Below are the code and all the weights of a small trained network. Each question names an input and a target symbol and asks about switching units off, where a switched-off unit gives its printed mean instead of its output.

import numpy as np


def w(rows, s, z=0):
    codes = np.array(rows[::2]) - 128.0
    scale = np.full(codes.shape[1], s)
    scale[-1] = z or s
    return codes * scale


def f(y):
    return np.maximum(y, 0)


def softmax(a):
    e = np.exp(a - a.max(-1, keepdims=True))
    return e / e.sum(-1, keepdims=True)


def log_softmax(a):
    a = a - a.max(-1, keepdims=True)
    return a - np.log(np.exp(a).sum(-1, keepdims=True))


def net(x, mask):
    ids = ['αγδεζηθλμξπστφψ'.index(c) for c in x.split()]
    T = len(ids)
    res = E[ids] + P[:T]
    u = 0
    for l in range(3):
        q, k, v = (res @ M[l].T for M in (Q, K, V))
        z = softmax(np.where(np.tri(T) > 0, q @ k.T / 2**0.5, -1e9)) @ v
        res = res + np.where(mask[u], z, O[l][:, -1]) @ O[l][:, :-1]
        u += 1
        y = f(res @ A[l][:, :-1].T + A[l][:, -1])
        res = res + np.where(mask[u : u + 4], y, B[l][:, -1]) @ B[l][:, :-1]
        u += 4
    return log_softmax(res[-1] @ U[:, :-1].T + U[:, -1])


Q, K, V, O, A, B = {}, {}, {}, {}, {}, {}
E = w([
[123,115,71,175],'α',
[99,209,135,77],'γ',
[105,87,118,141],'δ',
[153,119,162,46],'ε',
[162,115,167,142],'ζ',
[213,219,86,141],'η',
[112,146,143,146],'θ',
[155,22,118,88],'λ',
[128,174,174,172],'μ',
[158,169,120,110],'ξ',
[145,132,103,124],'π',
[175,136,194,88],'σ',
[161,111,169,145],'τ',
[193,4,126,141],'φ',
[74,82,118,87],'ψ',
],0.021)
P = w([
[3,180,185,101],'0',
[79,130,188,71],'1',
[115,140,192,74],'2',
[145,141,176,64],'3',
[160,141,151,63],'4',
[173,142,128,51],'5',
[173,125,129,50],'6',
[184,120,124,52],'7',
[164,107,155,73],'8',
[177,122,135,62],'9',
[199,121,109,45],'10',
[194,134,114,42],'11',
],0.0037)
Q[0] = w([
[65,172,34,189],'L0H1',
[226,2,40,113],'L0H1',
],0.0068)
K[0] = w([
[93,254,71,141],'L0H1',
[87,32,73,199],'L0H1',
],0.006)
V[0] = w([
[250,26,90,143],'L0H1',
[176,147,143,102],'L0H1',
],0.0023)
O[0] = w([
[146,121,170,88,248],'L0H1',
[168,255,123,128,153],'L0H1',
],0.0074,0.0019)
A[0] = w([
[175,185,163,167,252],'L0N1',
[141,93,33,37,148],'L0N2',
[70,61,35,213,30],'L0N3',
[255,111,81,155,173],'L0N4',
],0.0081,0.0016)
B[0] = w([
[50,141,170,173,215],'L0N1',
[80,117,214,93,253],'L0N2',
[254,200,30,157,166],'L0N3',
[106,33,56,200,251],'L0N4',
],0.008,0.0043)
Q[1] = w([
[21,160,164,120],'L1H1',
[129,145,2,44],'L1H1',
],0.0047)
K[1] = w([
[63,171,148,140],'L1H1',
[2,210,146,224],'L1H1',
],0.0075)
V[1] = w([
[232,136,61,3],'L1H1',
[115,253,251,80],'L1H1',
],0.0044)
O[1] = w([
[214,130,219,115,126],'L1H1',
[144,200,182,2,2],'L1H1',
],0.0076,0.0011)
A[1] = w([
[84,152,218,230,149],'L1N1',
[149,208,51,135,32],'L1N2',
[124,125,197,123,4],'L1N3',
[2,77,164,145,78],'L1N4',
],0.009,0.0027)
B[1] = w([
[168,49,125,135,255],'L1N1',
[168,201,114,99,191],'L1N2',
[82,108,130,79,196],'L1N3',
[48,148,2,87,253],'L1N4',
],0.01,0.0036)
Q[2] = w([
[53,209,143,4],'L2H1',
[254,200,160,103],'L2H1',
],0.007)
K[2] = w([
[83,32,253,126],'L2H1',
[96,177,86,149],'L2H1',
],0.0054)
V[2] = w([
[149,126,126,138],'L2H1',
[250,145,83,87],'L2H1',
],0.012)
O[2] = w([
[237,145,94,2,117],'L2H1',
[126,166,152,198,251],'L2H1',
],0.0055,0.003)
A[2] = w([
[96,83,225,113,241],'L2N1',
[155,196,153,14,202],'L2N2',
[80,87,216,238,5],'L2N3',
[1,226,160,98,169],'L2N4',
],0.0097,0.0025)
B[2] = w([
[202,148,93,1,237],'L2N1',
[145,87,205,206,255],'L2N2',
[195,168,135,184,186],'L2N3',
[117,181,185,210,233],'L2N4',
],0.0062,0.0078)
U = w([
[89,65,146,192,52],'α',
[106,150,120,98,99],'γ',
[123,134,121,125,146],'δ',
[105,161,121,107,111],'ε',
[188,204,73,143,214],'ζ',
[107,153,113,96,94],'η',
[2,160,109,125,178],'θ',
[103,150,117,110,10],'λ',
[110,135,135,124,128],'μ',
[79,191,162,146,33],'ξ',
[119,135,128,124,141],'π',
[215,127,180,69,74],'σ',
[100,156,113,106,20],'τ',
[93,120,72,52,117],'φ',
[100,155,112,104,1],'ψ',
],0.0085,0.0027)

Each question gives the input, a string of symbols that net reads in full, and the target symbol t.
The units are the heads (2 rows each of Q, K, V and O) and the neurons (one row each of A and B). Each row of codes is followed by its name. A weight is (code - 128) times the scale printed after its matrix; where a second scale follows, it is the last column's (O, A, B and U).
mask holds one flag per unit, layer by layer, with each layer's heads first. A switched-off unit (its flag False) gives its mean, the last column of its rows in O or B, instead of its output. The means were averaged over made-up inputs and are rounded, as every weight is.
A unit's drop is (log p(t) with every unit on - log p(t) with that unit switched off) / (log p(t) with every unit on - log p(t) with every unit switched off).
The circuit of an input: a set's keep is (log p(t) with only the set's units on - log p(t) with every unit switched off) / (log p(t) with every unit on - log p(t) with every unit switched off). Starting from the 12 units with the biggest drops (on a tie, the unit counted first), units are removed one at a time, each time the one whose removal leaves the highest keep (on an exact tie, the one counted first), for as long as the keep stays at least 0.8.
units of the circuit, in order: the units of the circuit, biggest drop first
most important unit: the unit with the biggest drop
top k neurons: the k neurons with the biggest drops, biggest first
drop of u: that unit's drop, to one decimal
input ε μ α τ γ ε μ μ, target σ: units of the circuit, in order -> (L1H1; L0N4; L1N1; L1N4)
input τ ξ ψ ζ φ ζ, target α: top 3 neurons -> (L0N4; L0N1; L1N1)
input π ζ μ α τ ε η φ φ μ φ ζ, target α: units of the circuit, in order -> (L1H1; L0N4)
input λ ψ σ ξ φ φ η τ ζ γ η τ, target α: top 4 neurons -> (L0N4; L0N1; L2N1; L1N1)
input τ φ μ, target α: top 3 neurons -> (L1N1; L0N1; L2N1)
input π φ τ, target α: top 3 neurons -> (L0N4; L1N1; L0N1)
input λ τ ε τ, target σ: top 2 neurons -> (L1N4; L2N1)
input φ λ μ ε, target σ: most important unit -> L2N1
input π λ τ ε π ε α σ σ δ θ ψ, target θ: top 3 neurons -> (L1N4; L0N2; L2N4)
input θ θ θ, target θ: units of the circuit, in order -> (L1H1; L1N4; L0N3)
input θ γ λ θ ε φ ψ ε η ε μ, target σ: top 2 neurons -> (L1N1; L0N4)
input λ η ε λ π ε ξ τ, target σ: units of the circuit, in order -> (L1H1; L1N4; L2N1)
input α ε ξ ζ, target σ: units of the circuit, in order -> (L1H1; L1N4; L2N1)
input τ σ ε ε δ ε ε τ ζ, target σ: top 3 neurons -> (L1N4; L2N1; L0N1)
input α ζ τ φ ζ λ, target φ: top 2 neurons -> (L1N4; L0N2)
input φ π π ε φ π ψ π τ θ λ, target φ: top 2 neurons -> (L0N2; L1N4)
input γ ε ε σ φ ε φ φ, target α: drop of L1H1 -> 0.8
input ξ φ φ μ, target α: drop of L1N4 -> 0.1
input α ξ ξ φ σ τ θ π μ ε ψ, target θ: drop of L2N1 -> 0.1
input ξ α ε ε μ ζ α γ ψ δ α, target ζ: drop of L1N3 -> 0.0
